Below are the code and all the weights of a small trained network. Each question names an input and a class and asks about switching units off, where a switched-off unit gives its printed mean instead of its output.

import numpy as np


def w(rows, s, z=0):
    codes = np.array(rows[::2]) - 128.0
    scale = np.full(codes.shape[1], s)
    scale[-1] = z or s
    return codes * scale


def f(y):
    return y / 2 * (1 + np.tanh(0.7978845608 * (y + 0.044715 * y**3)))


def log_softmax(a):
    a = a - a.max(-1, keepdims=True)
    return a - np.log(np.exp(a).sum(-1, keepdims=True))


def net(x, mask):
    res = np.array(x, float).reshape(1, 4) / 4 @ E
    y = f(res @ A[0][:, :-1].T + A[0][:, -1])
    res = res + np.where(mask, y, B[0][:, -1]) @ B[0][:, :-1]
    return log_softmax(res[-1] @ U[:, :-1].T + U[:, -1])


A, B = {}, {}
E = w([
[115,119,194,101,113,137,121,155,4,157,130,104],'x0',
[50,190,113,102,87,82,151,129,159,109,49,62],'x1',
[131,36,188,79,197,99,160,92,132,73,119,118],'x2',
[184,156,121,114,124,88,158,120,119,134,140,131],'x3',
],0.014)
A[0] = w([
[144,124,94,125,183,111,101,173,120,143,111,99,79],'N1',
[153,116,170,71,153,68,118,158,93,149,154,165,126],'N2',
[126,132,138,135,110,137,181,99,177,59,89,124,50],'N3',
[104,148,173,88,136,114,124,143,114,101,118,83,55],'N4',
[126,90,94,126,159,130,171,34,115,68,40,130,18],'N5',
[111,117,122,138,109,129,144,100,122,142,164,113,86],'N6',
[88,153,160,67,109,122,166,92,123,115,62,26,174],'N7',
[175,110,95,143,178,150,119,91,246,71,118,182,60],'N8',
[126,109,145,136,112,130,127,141,146,157,118,141,95],'N9',
[118,103,229,122,130,136,175,107,85,132,109,161,127],'N10',
[132,138,189,113,151,115,148,144,167,104,130,119,83],'N11',
[137,129,170,178,100,115,139,126,157,173,77,159,94],'N12',
[171,191,105,199,80,167,53,186,95,185,124,135,213],'N13',
[88,201,56,148,75,96,119,113,196,129,109,125,133],'N14',
[165,85,211,166,216,105,122,156,76,158,170,173,128],'N15',
[175,115,85,196,161,151,72,115,139,159,201,165,14],'N16',
[166,101,97,176,159,189,115,111,119,162,222,226,158],'N17',
[116,60,155,61,184,113,189,84,165,40,112,83,119],'N18',
[136,159,169,100,116,108,119,148,117,63,14,63,167],'N19',
[139,188,107,117,83,149,133,207,156,155,102,93,92],'N20',
[108,151,166,133,103,128,154,192,82,148,129,91,27],'N21',
[106,195,27,175,77,110,123,79,221,125,90,98,163],'N22',
[110,170,189,75,77,147,103,136,11,168,114,85,172],'N23',
[129,81,130,90,202,172,105,48,65,129,191,151,102],'N24',
[135,132,99,170,185,120,133,102,229,72,139,198,199],'N25',
[111,123,164,120,76,117,129,141,85,187,102,121,58],'N26',
[78,156,113,86,107,81,136,123,108,66,83,2,4],'N27',
[129,126,137,85,123,123,98,103,160,154,157,93,112],'N28',
[110,136,120,121,146,122,148,88,119,88,122,136,80],'N29',
[129,147,97,143,117,141,67,182,87,216,157,138,9],'N30',
[92,161,180,113,117,120,141,165,92,195,134,100,27],'N31',
[161,50,207,114,127,123,122,98,47,96,135,143,125],'N32',
[132,171,88,165,58,185,117,179,80,219,138,187,37],'N33',
[80,100,85,104,167,103,102,179,126,160,129,130,126],'N34',
],0.0095,0.011)
B[0] = w([
[112,143,70,145,101,146,106,70,130,111,145,83,120],'N1',
[116,119,155,95,54,186,135,141,113,151,139,126,161],'N2',
[130,97,102,176,111,109,156,118,151,120,174,139,151],'N3',
[147,116,174,75,141,170,102,130,105,128,125,149,144],'N4',
[132,132,41,178,79,68,139,105,180,182,138,101,151],'N5',
[124,141,119,122,124,103,98,84,147,142,147,120,121],'N6',
[131,122,58,181,118,91,83,53,176,136,174,116,218],'N7',
[220,199,183,81,215,151,114,95,48,68,56,88,189],'N8',
[129,145,137,145,125,138,122,137,129,148,148,93,123],'N9',
[120,91,131,80,121,181,152,145,131,120,165,140,172],'N10',
[110,148,122,177,123,109,98,117,164,127,111,115,138],'N11',
[106,100,81,147,133,140,141,134,137,120,123,102,129],'N12',
[168,117,50,183,127,29,54,85,195,129,126,26,233],'N13',
[77,99,149,86,69,162,154,173,185,133,138,200,225],'N14',
[80,149,160,62,129,207,190,172,155,122,120,185,198],'N15',
[105,95,29,212,90,25,113,55,160,153,189,70,168],'N16',
[222,177,115,157,205,73,62,40,95,130,100,62,219],'N17',
[216,169,144,155,176,108,45,57,85,142,56,72,214],'N18',
[160,102,84,183,117,76,99,126,137,161,175,143,204],'N19',
[115,106,132,125,73,132,180,133,183,157,172,136,175],'N20',
[128,120,44,167,112,61,94,51,216,149,149,63,142],'N21',
[65,33,146,67,76,176,181,189,125,168,159,181,253],'N22',
[201,167,165,115,206,149,96,89,94,90,93,121,211],'N23',
[126,103,127,96,114,196,202,197,124,137,160,181,184],'N24',
[159,158,101,195,128,49,82,54,141,168,147,63,224],'N25',
[149,133,86,186,111,79,102,82,132,140,147,75,144],'N26',
[227,254,212,109,251,125,104,96,44,97,21,97,181],'N27',
[131,122,117,123,123,117,91,176,122,145,131,116,127],'N28',
[137,118,89,138,133,126,101,143,163,95,134,116,132],'N29',
[132,133,170,99,183,177,139,173,104,81,89,162,153],'N30',
[135,59,61,218,95,83,87,6,209,127,160,81,143],'N31',
[114,121,159,75,66,193,171,214,159,103,177,161,197],'N32',
[188,197,204,81,213,145,93,102,39,99,66,124,185],'N33',
[143,155,136,155,161,148,128,150,138,169,101,182,133],'N34',
],0.0078,0.02)
U = w([
[134,116,66,179,148,72,136,99,155,160,152,107,28],'0',
[170,153,171,115,222,130,144,111,40,78,99,127,255],'1',
[27,73,129,94,82,163,255,191,149,145,165,232,141],'2',
],0.0093,0.0023)

Each question gives the input, the list of numbers given to net, and the class t.
The units are the neurons (one row each of A and B). Each row of codes is followed by its name. A weight is (code - 128) times the scale printed after its matrix; where a second scale follows, it is the last column's (A, B and U).
mask holds one flag per neuron, in row order. A switched-off neuron (its flag False) gives its mean, the last column of its row in B, instead of its output. The means were averaged over made-up inputs and are rounded, as every weight is.
A unit's drop is (log p(t) with every unit on - log p(t) with that unit switched off) / (log p(t) with every unit on - log p(t) with every unit switched off).
most important unit: the unit with the biggest drop
top k neurons: the k neurons with the biggest drops, biggest first
drop when u is switched off: that unit's drop, to one decimal
input [2,-5,-6,6], class 1: most important unit => N33
input [1,-3,-6,0], class 1: top 4 neurons => (N33; N30; N7; N25)
input [1,-1,-5,-2], class 1: top 4 neurons => (N33; N7; N25; N19)
input [1,-8,-6,3], class 1: top 4 neurons => (N33; N30; N7; N17)
input [-7,0,3,2], class 1: top 4 neurons => (N8; N13; N7; N16)
input [-5,-5,1,0], class 1: top 2 neurons => (N8; N13)
input [1,-7,-5,-5], class 1: top 3 neurons => (N33; N30; N7)
input [8,-2,1,-8], class 2: top 2 neurons => (N32; N18)
input [5,3,0,-7], class 0: top 3 neurons => (N33; N8; N7)
input [7,-5,1,8], class 2: top 3 neurons => (N32; N15; N18)
input [0,2,6,-4], class 0: top 3 neurons => (N8; N33; N23)
input [6,7,0,2], class 0: top 2 neurons => (N7; N31)
input [-2,4,8,8], class 0: top 2 neurons => (N5; N7)
input [-6,8,-3,3], class 2: most important unit => N22
input [7,4,-4,-4], class 0: top 3 neurons => (N31; N21; N13)
input [-5,-1,4,1], class 1: top 2 neurons => (N8; N13)
input [2,-5,-7,-5], class 1: top 2 neurons => (N33; N30)
input [-1,2,8,-7], class 0: drop when N7 is switched off => 0.4
input [6,1,-2,-5], class 0: drop when N21 is switched off => 0.7
input [1,-1,-4,3], class 1: drop when N25 is switched off => 0.5
input [-7,-2,5,5], class 1: drop when N27 is switched off => 0.0
